Each row has a name. Each piece below is followed by the name of the row it came from, unless a question asks for something else. Each question is about the rows just above it. Places in a row count from 1.

ved: [ 21 -24  12   4 -32 -17 -23 -10  -9]
rokar: [ 40 -10  15 -59 -49   0 -12 -12 -27]
gorul: [ 14  21 -24  12 -19  -5  10  -2 -81]
pib: [ 28   4   4   7  -1  14  -5 -32  45]
nuti: [114  82  16  72 -24  -3 -13 -48 -33]
zesez: [119  18  35  60   5  62 -21  34 -54]
bir: [ 14  21 -24  12   4 -32 -17 -24 -10]
Vana: [-18  39 -42  10  56  -1  -7  -2  25]
Row and place of [35] in the named rows: : zesez, 3
[16] is at row and place : nuti, 3
[ 21 -24  12   4 -32 -17 -24 -10] is in which row? : bir
Row and place of [40] in the named rows: : rokar, 1
which: [4 7] : pib

Tavuk: [-32  12   1 -52]
gim: [  5  12   8 -22]
nazul: [ 4 17 25 32]
peser: [101   6  -8  46]
lin: [101   6  17  31]
Dani: [101   6  25  32]
bub: [ 57 -21  45  78]
zad: [ 64 -10  41  45]
vorag: [ 34 -33  39  52]
Where do [101   6  17  31] appear? : lin
The row with [ 6 17] is : lin
Where in the named rows is [34]? : vorag, 1

vev: [ -2   7 -20 -10   4 -14  11  11  -6 -12 -38  -4   2 -60 -42  26   5 -27
 -10  -5 -14   2  12  54 -51 -19   4  10  18  19 -64  16  -3 -17  21  19
 -23   4   2  17 -27 -23   2 -42   8 -44 -16  44]
morev: [-65 -15  17 -10  38  12  11  11  -6 -12 -38  -4   2   4 -42  26   5 -27
 -29  12  54  10 -19 -14  18 -64  -5   4  19   2 -51  16   5 -17  21  19
 -23   4   2  17 -27 -23   2 -42   8 -44 -16  44]
zes: [  1 -18 -13 -26  -4 -48  17 -25   6  13 -43 -51  27 -33 -22  64 -24 -56
 -15  16  26 -14  29  19 -65 -15  17 -10  38   9 -19  37 -36 -24  40  22
 -13  20  24  -6 -39  -4 -33 -19  -8 -72 -23  55]
The row with [-65 -15  17 -10  38   9] is : zes
which: [ -5 -14   2  12  54 -51 -19   4  10  18  19 -64] : vev
which: [-10  38   9 -19  37 -36 -24  40  22 -13] : zes
which: [-22  64 -24 -56 -15  16  26 -14  29  19 -65] : zes
Row and place of [6] in the named rows: : zes, 9
which: [-15  16] : zes
Where in the named rows is [-3]? : vev, 33

Nirel: [-32 -74 -18 -13  -9 -31 -49 -58]
pidil: [-13  -9 -55 -49 -57 -62 -27 -52]
Kis: [ 24  -9  36 -11   5 -17 -15  49]
mupi: [ -4 -11  61 -30  87  88  28  16]
vitus: [-82 -52 -37  -7 -60 -52 -49 -13]
variv: [-10   9 -45  19 -67 -45  -7 -18]
[-13  -9 -31 -49 -58] is in which row? : Nirel
Where in the named rows is [-32]? : Nirel, 1

fefe: [ -7 -13 -12   3  -5  91]
tapaz: [-12  -8 -15 -15  -4 -16]
domi: [ -15  -10  -12  -40   -6 -119]
Nuki: [ -5 -13 -11  12  -4  92]
Sur: [-12  -8 -19  -6 -31 -16]
Fiz: [ -6 -13 -14  -8  -4  72]
Vuvus: [-12  -8 -19 -15  -5   4]
buvan: [-14 -11  -9 -31  -6 -95]
taf: [ -15   -8  -18  -36   -6 -114]
Vava: [ -9 -10 -18  -2  -5  41]
saf: [ -8 -13 -17  14  -6  40]
Row and place of [3] in the named rows: : fefe, 4
Row and place of [4] in the named rows: : Vuvus, 6
which: [-31  -6] : buvan
[-95] is at row and place : buvan, 6
Row and place of [41] in the named rows: : Vava, 6

ralef: [35 30 29 -8 10]
sab: [31 30 30 -8 10]
kuvi: [ 35  30  59 101  60]
[29] is at row and place : ralef, 3
Which row holds [30 -8]? : sab
Row and place of [101] in the named rows: : kuvi, 4
Which row holds [31 30 30]? : sab
[59] is at row and place : kuvi, 3

Neso: [-88 -89  23  22]
kozi: [-88 -40  33 -91]
fose: [ 45  22 -89  66]
nepu: [ 45  22 -89 -89]
nufu: [ 80  22 -28  19]
Where do [ 22 -28] appear? : nufu
which: [ 22 -89 -89] : nepu
[-91] is at row and place : kozi, 4
which: [-88 -40  33 -91] : kozi
Where do [-88 -40  33] appear? : kozi

nefur: [ -28  -38   -4  -26   29 -107  -94   33   -9  -65  -80   16 -111  -28
 -102  -76  -73]
Dedup: [-57 -22   5 -37 -71  64  65 -72 -73  42  12 -56  31 -42  69  27   3]
vodo: [-51 -68 -55  26  12   0 -34 -34 -27 -36  12  22 -35  26  -1  30  26]
gutu: [-32 -36 -42  24  17  11 -27 -32 -14 -13  13  17 -18  29  -5  36  31]
kug: [-67 -28  -9 -44 -70  57  58 -71 -92  27  -9 -57  27 -54  63  20 -14]
zedo: [-22  -6  -6 -14 -23  23  23 -43 -35  10  -5 -10  15 -19  22  10  -5]
bov: [-11 -40  -6  12  24 -73 -72  12  29 -41 -10  25 -80  17 -70 -32 -12]
lir: [-44 -63 -64  39  18  16 -22 -34  42 -73  25  30 -14  38  14  48  42]
num: [-54 -18  11 -38 -71  60  64 -70 -69  45  11 -56  30 -42  64  24   0]
musov: [  3 -38 -70  59  71 -25 -63  23  26 -64   6  65 -26  62 -29  25  35]
pim: [-43 -17  -9 -27 -41  36  30 -47 -57  17  -7 -35  14 -31  34  14  -6]
The row with [-41  36] is : pim
Row and place of [-19] in the named rows: : zedo, 14
which: [-67 -28  -9 -44 -70  57  58 -71 -92  27  -9 -57  27 -54  63  20 -14] : kug
[-73  42] is in which row? : Dedup
Row and place of [71] in the named rows: : musov, 5

zada: [-20  18 -10  28  -4   1]
mov: [  1 -37  22  47  80  35]
zoviz: [-16 -40 -19 -38 -26  -9]
merur: [ -4 -27  81 -25   5 -83]
rur: [  4  -7 -14  18   6 -41]
Ravu: [  2  14 -10  44 -62 -92]
puver: [-24 -15  35  54  -6 -27]
kib: [-23  22   2  16 -10 -20]
Zokap: [ 46 -22  19  21   4 -48]
Paf: [-20  47 -10 -49 -32 -37]
tusek: [  29  -19   22 -101   20   27]
which: [80 35] : mov
[  2  16 -10] is in which row? : kib
Row and place of [80] in the named rows: : mov, 5
Which row holds [ -7 -14]? : rur
Row and place of [54] in the named rows: : puver, 4
Which row holds [ 18   6 -41]? : rur
Row and place of [27] in the named rows: : tusek, 6

